Here is a tiny trained network, its code and every weight. The questions are about switching its units off for an input and a class, where a switched-off unit gives its printed mean instead of its output.

import numpy as np


def w(rows, s, z=0):
    codes = np.array(rows[::2]) - 128.0
    scale = np.full(codes.shape[1], s)
    scale[-1] = z or s
    return codes * scale


def norm(h):
    return h / np.sqrt((h * h).mean(-1, keepdims=True) + 1e-5)


def f(y):
    return y / 2 * (1 + np.tanh(0.7978845608 * (y + 0.044715 * y**3)))


def log_softmax(a):
    a = a - a.max(-1, keepdims=True)
    return a - np.log(np.exp(a).sum(-1, keepdims=True))


def net(x, mask):
    res = np.array(x, float).reshape(1, 5) / 4 @ E
    u = 0
    for l in range(2):
        y = f(norm(res) @ A[l][:, :-1].T + A[l][:, -1])
        res = res + np.where(mask[u : u + 3], y, B[l][:, -1]) @ B[l][:, :-1]
        u += 3
    return log_softmax(norm(res)[-1] @ U[:, :-1].T + U[:, -1])


A, B = {}, {}
E = w([
[70,32,105,200,139,61,73,161,121,114,174],'x0',
[157,118,102,144,147,129,218,158,238,197,188],'x1',
[138,155,103,60,131,128,70,253,120,161,132],'x2',
[117,134,72,120,64,96,154,124,122,102,171],'x3',
[53,230,79,168,170,95,114,116,158,119,100],'x4',
],0.0025)
A[0] = w([
[61,221,33,165,210,96,131,117,142,117,86,5],'L0N1',
[143,132,225,161,199,180,95,149,184,160,61,27],'L0N2',
[122,188,82,85,4,88,187,136,164,61,145,166],'L0N3',
],0.0038,0.0021)
B[0] = w([
[197,3,149,88,97,207,164,167,98,142,155,210],'L0N1',
[61,131,155,128,143,20,139,76,81,199,200,181],'L0N2',
[98,135,182,131,180,68,118,89,85,187,129,252],'L0N3',
],0.0074,0.0017)
A[1] = w([
[96,86,178,179,112,126,151,48,190,102,108,71],'L1N1',
[163,156,137,59,180,68,61,225,151,116,159,2],'L1N2',
[199,150,118,182,181,77,219,177,252,158,158,9],'L1N3',
],0.0039,0.00065)
B[1] = w([
[93,224,3,65,76,194,118,231,208,193,163,192],'L1N1',
[95,192,42,180,86,174,212,42,222,111,154,195],'L1N2',
[132,125,185,145,132,123,27,124,57,4,42,251],'L1N3',
],0.0051,0.0025)
U = w([
[130,164,181,149,139,146,60,147,93,2,27,122],'0',
[223,26,129,69,109,208,178,186,115,160,148,108],'1',
[81,220,51,127,80,193,169,127,230,138,135,69],'2',
[125,124,104,110,167,107,111,130,148,141,108,252],'3',
[53,119,181,140,145,25,153,123,92,214,181,26],'4',
],0.0066,0.0033)

Each question gives the input, the list of numbers given to net, and the class t.
The units are the neurons (one row each of A and B). Each row of codes is followed by its name. A weight is (code - 128) times the scale printed after its matrix; where a second scale follows, it is the last column's (A, B and U).
mask holds one flag per neuron, layer by layer. A switched-off neuron (its flag False) gives its mean, the last column of its row in B, instead of its output. The means were averaged over made-up inputs and are rounded, as every weight is.
A unit's drop is (log p(t) with every unit on - log p(t) with that unit switched off) / (log p(t) with every unit on - log p(t) with every unit switched off).
The circuit of an input: a set's keep is (log p(t) with only the set's units on - log p(t) with every unit switched off) / (log p(t) with every unit on - log p(t) with every unit switched off). Starting from all 6 units, units are removed one at a time, each time the one whose removal leaves the highest keep (on an exact tie, the one counted first), for as long as the keep stays at least 0.8.
circuit, biggest first: the units of the circuit, biggest drop first
most important unit: the unit with the biggest drop
top k neurons: the k neurons with the biggest drops, biggest first
top k neurons in layer l: the k neurons of layer l with the biggest drops, biggest first
input [-4,4,-7,0,-3], class 2: circuit, biggest first	(L1N1)
input [-1,-6,7,-3,0], class 2: circuit, biggest first	(L1N2 L1N3)
input [1,-2,6,-5,-4], class 2: circuit, biggest first	(L1N2 L0N1)
input [-7,6,-7,2,8], class 1: top 2 neurons	(L0N1 L1N2)
input [-4,-5,7,-4,7], class 1: top 3 neurons	(L0N1 L1N3 L1N1)
input [-6,1,8,8,-6], class 2: top 4 neurons	(L1N2 L0N1 L0N2 L1N3)
input [-2,5,4,-6,3], class 4: top 2 neurons in layer 1	(L1N1 L1N2)
input [-3,7,-5,-7,-6], class 0: top 2 neurons in layer 1	(L1N3 L1N2)
input [5,-5,-8,-4,1], class 2: top 2 neurons	(L1N1 L1N3)
input [3,0,5,-4,0], class 2: top 2 neurons	(L1N2 L0N3)
input [6,-7,2,-8,-1], class 4: top 3 neurons	(L1N3 L0N2 L0N1)
input [-6,-5,4,-8,6], class 4: top 2 neurons	(L0N2 L1N3)
input [-2,-4,-8,-1,3], class 2: top 2 neurons	(L1N1 L1N3)
input [3,2,-7,2,-1], class 2: most important unit	L1N1
input [6,-4,4,-8,0], class 4: circuit, biggest first	(L0N2 L1N3)
input [0,-1,-3,-4,-2], class 4: top 2 neurons	(L0N2 L1N2)
input [-5,3,4,6,1], class 4: top 2 neurons	(L0N3 L1N1)
input [-2,0,5,8,-7], class 4: top 3 neurons	(L0N3 L0N1 L1N1)
input [3,6,4,-6,6], class 0: top 2 neurons in layer 1	(L1N3 L1N1)
input [-4,-1,-7,1,-4], class 2: most important unit	L1N1
input [1,-6,8,3,3], class 2: top 2 neurons in layer 1	(L1N2 L1N3)
